Below are the code and all the weights of a small trained network. Each question names an input and a class and asks about switching units off, where a switched-off unit gives its printed mean instead of its output.

import numpy as np


def w(rows, s, z=0):
    codes = np.array(rows[::2]) - 128.0
    scale = np.full(codes.shape[1], s)
    scale[-1] = z or s
    return codes * scale


def f(y):
    return np.maximum(y, 0)


def log_softmax(a):
    a = a - a.max(-1, keepdims=True)
    return a - np.log(np.exp(a).sum(-1, keepdims=True))


def net(x, mask):
    res = np.array(x, float).reshape(1, 4) / 4 @ E
    y = f(res @ A[0][:, :-1].T + A[0][:, -1])
    res = res + np.where(mask, y, B[0][:, -1]) @ B[0][:, :-1]
    return log_softmax(res[-1] @ U[:, :-1].T + U[:, -1])


A, B = {}, {}
E = w([
[51,132,175,111,154,177,59,205,99,62],'x0',
[146,128,147,147,80,229,191,102,180,61],'x1',
[173,6,152,218,112,100,107,100,62,82],'x2',
[155,146,152,117,121,130,122,132,115,127],'x3',
],0.014)
A[0] = w([
[129,164,126,110,85,90,175,139,169,173,223],'neuron 1',
[161,178,122,119,123,122,160,94,144,180,194],'neuron 2',
[86,176,143,93,153,167,135,175,179,80,113],'neuron 3',
[148,166,110,104,107,142,155,85,161,185,166],'neuron 4',
[109,145,116,85,181,109,54,186,118,167,204],'neuron 5',
[115,81,183,167,112,123,97,149,68,60,64],'neuron 6',
[219,64,121,206,92,54,127,80,145,151,157],'neuron 7',
[106,86,174,169,130,130,94,143,92,80,24],'neuron 8',
[170,155,93,97,110,136,129,128,176,195,222],'neuron 9',
[83,171,117,99,146,150,98,202,161,136,148],'neuron 10',
[156,124,93,171,177,7,86,152,47,204,252],'neuron 11',
[142,121,123,122,74,235,152,108,174,74,142],'neuron 12',
[134,172,113,83,141,123,169,94,160,164,182],'neuron 13',
[183,113,120,170,64,147,181,103,135,86,124],'neuron 14',
],0.012,0.0048)
B[0] = w([
[75,108,102,94,191,208,81,212,133,115,181],'neuron 1',
[122,53,110,119,160,100,71,156,198,110,180],'neuron 2',
[155,233,171,122,37,200,124,43,134,25,185],'neuron 3',
[140,71,125,207,192,178,65,127,156,103,181],'neuron 4',
[108,99,176,13,77,47,160,211,24,170,204],'neuron 5',
[108,87,64,163,188,162,59,187,190,150,200],'neuron 6',
[210,174,120,72,89,52,124,2,133,112,232],'neuron 7',
[62,107,98,172,206,175,20,163,188,139,182],'neuron 8',
[108,75,82,121,171,214,87,180,92,145,185],'neuron 9',
[102,164,227,69,64,110,149,92,30,115,188],'neuron 10',
[136,182,129,51,131,179,3,61,76,121,253],'neuron 11',
[208,186,85,178,72,139,121,103,242,26,201],'neuron 12',
[58,116,83,157,151,192,100,181,178,109,183],'neuron 13',
[171,104,167,245,128,96,209,117,167,162,192],'neuron 14',
],0.0083,0.025)
U = w([
[78,50,83,86,254,127,69,181,118,202,226],'0',
[188,195,123,81,77,129,124,4,145,78,153],'1',
[127,73,95,236,183,170,147,213,219,78,38],'2',
[229,62,122,218,99,29,247,55,168,168,250],'3',
[98,125,182,73,75,83,202,186,52,161,1],'4',
],0.0078,0.0011)

Each question gives the input, the list of numbers given to net, and the class t.
The units are the neurons (one row each of A and B). Each row of codes is followed by its name. A weight is (code - 128) times the scale printed after its matrix; where a second scale follows, it is the last column's (A, B and U).
mask holds one flag per neuron, in row order. A switched-off neuron (its flag False) gives its mean, the last column of its row in B, instead of its output. The means were averaged over made-up inputs and are rounded, as every weight is.
A unit's drop is (log p(t) with every unit on - log p(t) with that unit switched off) / (log p(t) with every unit on - log p(t) with every unit switched off).
The circuit of an input: a set's keep is (log p(t) with only the set's units on - log p(t) with every unit switched off) / (log p(t) with every unit on - log p(t) with every unit switched off). Starting from the 12 units with the biggest drops (on a tie, the unit counted first), units are removed one at a time, each time the one whose removal leaves the highest keep (on an exact tie, the one counted first), for as long as the keep stays at least 0.8.
units of the circuit, in order: the units of the circuit, biggest drop first
most important unit: the unit with the biggest drop
top k neurons: the k neurons with the biggest drops, biggest first
drop when u is switched off: that unit's drop, to one decimal
input [-6,2,5,4], class 3: units of the circuit, in order => neuron 14
input [-1,1,-6,-6], class 2: top 3 neurons => neuron 11; neuron 3; neuron 7
input [-8,5,1,3], class 3: top 2 neurons => neuron 7; neuron 14
input [-8,0,-8,-6], class 0: top 2 neurons => neuron 12; neuron 9
input [5,0,-1,-1], class 4: top 2 neurons => neuron 7; neuron 11
input [3,0,8,-1], class 0: top 2 neurons => neuron 12; neuron 3
input [-2,1,-7,-1], class 2: top 2 neurons => neuron 11; neuron 3
input [7,-8,0,3], class 4: top 2 neurons => neuron 5; neuron 10
input [2,3,7,-3], class 2: top 2 neurons => neuron 6; neuron 8
input [-4,6,5,1], class 3: drop when neuron 7 is switched off => 0.0
input [8,-6,-1,3], class 4: drop when neuron 5 is switched off => 0.1
input [2,0,-8,5], class 4: drop when neuron 11 is switched off => 0.2
input [2,-1,-1,-5], class 4: top 3 neurons => neuron 7; neuron 12; neuron 11
input [2,-3,-7,-5], class 4: most important unit => neuron 10
